Below are the code and all the weights of a small trained network. Each question names an input and a class and asks about switching units off, where a switched-off unit gives its printed mean instead of its output.

import numpy as np


def w(rows, s, z=0):
    codes = np.array(rows[::2]) - 128.0
    scale = np.full(codes.shape[1], s)
    scale[-1] = z or s
    return codes * scale


def norm(h):
    return h / np.sqrt((h * h).mean(-1, keepdims=True) + 1e-5)


def f(y):
    return np.maximum(y, 0)


def log_softmax(a):
    a = a - a.max(-1, keepdims=True)
    return a - np.log(np.exp(a).sum(-1, keepdims=True))


def net(x, mask):
    res = np.array(x, float).reshape(1, 8) / 4 @ E
    u = 0
    for l in range(3):
        y = f(norm(res) @ A[l][:, :-1].T + A[l][:, -1])
        res = res + np.where(mask[u : u + 9], y, B[l][:, -1]) @ B[l][:, :-1]
        u += 9
    return log_softmax(norm(res)[-1] @ U[:, :-1].T + U[:, -1])


A, B = {}, {}
E = w([
[158,178,161,150],'x0',
[255,140,150,118],'x1',
[197,81,205,70],'x2',
[168,235,53,157],'x3',
[180,138,58,236],'x4',
[53,162,125,253],'x5',
[208,223,105,68],'x6',
[161,161,145,196],'x7',
],0.0057)
A[0] = w([
[136,121,80,93,5],'L0N1',
[125,126,124,40,160],'L0N2',
[90,194,168,147,214],'L0N3',
[189,75,106,117,218],'L0N4',
[118,156,184,35,160],'L0N5',
[103,116,150,138,61],'L0N6',
[227,113,194,119,124],'L0N7',
[124,101,136,173,89],'L0N8',
[117,121,3,88,126],'L0N9',
],0.011,0.0027)
B[0] = w([
[69,129,92,197,142],'L0N1',
[88,69,113,100,218],'L0N2',
[153,69,100,103,212],'L0N3',
[82,49,139,125,221],'L0N4',
[73,88,165,2,242],'L0N5',
[103,169,204,163,148],'L0N6',
[188,80,157,80,254],'L0N7',
[127,109,161,156,166],'L0N8',
[123,117,84,104,207],'L0N9',
],0.0097,0.0053)
A[1] = w([
[127,187,89,204,5],'L1N1',
[221,109,157,81,204],'L1N2',
[173,147,106,188,106],'L1N3',
[166,245,51,179,47],'L1N4',
[138,96,97,145,201],'L1N5',
[139,117,162,40,187],'L1N6',
[160,151,224,152,193],'L1N7',
[28,126,72,94,154],'L1N8',
[148,88,98,109,216],'L1N9',
],0.011,0.0026)
B[1] = w([
[85,193,150,69,162],'L1N1',
[38,84,80,184,230],'L1N2',
[143,254,42,7,159],'L1N3',
[175,152,128,92,172],'L1N4',
[173,146,104,156,182],'L1N5',
[62,185,104,91,254],'L1N6',
[118,23,72,138,165],'L1N7',
[180,87,110,191,234],'L1N8',
[45,95,91,185,213],'L1N9',
],0.007,0.0071)
A[2] = w([
[176,155,160,130,103],'L2N1',
[99,250,124,112,109],'L2N2',
[214,142,155,110,147],'L2N3',
[89,205,125,76,141],'L2N4',
[71,146,92,117,251],'L2N5',
[138,119,135,76,120],'L2N6',
[95,135,198,145,135],'L2N7',
[45,102,137,181,228],'L2N8',
[95,172,144,112,40],'L2N9',
],0.015,0.0024)
B[2] = w([
[103,65,136,160,131],'L2N1',
[121,181,87,84,165],'L2N2',
[69,64,109,164,136],'L2N3',
[158,140,193,81,168],'L2N4',
[254,144,136,145,222],'L2N5',
[44,136,154,83,174],'L2N6',
[56,207,149,123,151],'L2N7',
[211,165,169,116,254],'L2N8',
[135,166,120,172,134],'L2N9',
],0.009,0.0091)
U = w([
[126,151,133,151,2],'0',
[146,96,172,173,113],'1',
[82,47,155,6,203],'2',
[174,224,105,81,170],'3',
[82,114,232,192,100],'4',
[171,99,40,124,124],'5',
[161,157,191,143,120],'6',
],0.017,0.0081)

Each question gives the input, the list of numbers given to net, and the class t.
The units are the neurons (one row each of A and B). Each row of codes is followed by its name. A weight is (code - 128) times the scale printed after its matrix; where a second scale follows, it is the last column's (A, B and U).
mask holds one flag per neuron, layer by layer. A switched-off neuron (its flag False) gives its mean, the last column of its row in B, instead of its output. The means were averaged over made-up inputs and are rounded, as every weight is.
A unit's drop is (log p(t) with every unit on - log p(t) with that unit switched off) / (log p(t) with every unit on - log p(t) with every unit switched off).
The circuit of an input: a set's keep is (log p(t) with only the set's units on - log p(t) with every unit switched off) / (log p(t) with every unit on - log p(t) with every unit switched off). Starting from the 12 units with the biggest drops (on a tie, the unit counted first), units are removed one at a time, each time the one whose removal leaves the highest keep (on an exact tie, the one counted first), for as long as the keep stays at least 0.8.
units of the circuit, in order: the units of the circuit, biggest drop first
top k neurons: the k neurons with the biggest drops, biggest first
top k neurons in layer l: the k neurons of layer l with the biggest drops, biggest first
drop when u is switched off: that unit's drop, to one decimal
input [-8,6,0,-3,1,8,3,2], class 3: units of the circuit, in order	[L0N2]
input [3,3,8,-7,6,3,-6,-2], class 4: units of the circuit, in order	[L0N5 L0N3 L0N9]
input [7,8,3,-5,6,-6,1,6], class 2: top 3 neurons	[L0N7 L2N5 L1N8]
input [6,4,5,8,7,-2,8,-5], class 5: units of the circuit, in order	[L2N3 L2N8]
input [-8,-5,8,-7,6,6,2,-8], class 6: top 2 neurons	[L2N8 L0N5]
input [0,-1,-1,1,1,-5,-8,-5], class 5: top 2 neurons	[L0N5 L0N7]
input [4,-2,0,2,1,7,-6,8], class 3: top 2 neurons in layer 1	[L1N3 L1N1]
input [0,-6,-1,-4,1,5,-5,1], class 4: top 2 neurons in layer 2	[L2N7 L2N5]
input [-8,5,-4,2,2,-8,8,3], class 2: top 3 neurons in layer 0	[L0N7 L0N4 L0N2]
input [5,2,7,7,1,5,-6,0], class 5: top 2 neurons in layer 1	[L1N3 L1N7]
input [-6,7,-5,-1,5,6,-4,-7], class 3: top 4 neurons	[L0N5 L0N2 L0N7 L0N3]
input [1,0,2,-4,6,0,-5,2], class 4: top 2 neurons in layer 2	[L2N5 L2N7]
input [7,8,1,6,3,-4,4,6], class 5: top 2 neurons	[L0N5 L2N3]
input [-2,8,1,5,4,0,1,1], class 5: top neuron	[L2N8]
input [-4,-8,-7,7,-4,-3,-7,-1], class 5: top 2 neurons	[L1N8 L0N9]
input [-6,-6,2,-4,7,-7,-3,1], class 5: top 3 neurons in layer 0	[L0N5 L0N7 L0N9]
input [-7,-5,-7,-6,-4,7,-2,7], class 1: top 3 neurons in layer 1	[L1N8 L1N6 L1N1]
input [-4,-3,7,7,3,0,-6,1], class 6: drop when L1N6 is switched off	-0.1
input [7,0,-1,-5,2,-1,8,3], class 2: drop when L0N7 is switched off	0.6
input [-4,-3,-6,-1,-4,-4,-5,6], class 4: drop when L0N7 is switched off	0.1
input [-1,-6,2,-7,1,-2,1,5], class 4: top neuron in layer 0	[L0N7]
input [-6,-2,0,-8,-4,-1,-8,5], class 4: top 2 neurons in layer 0	[L0N7 L0N5]
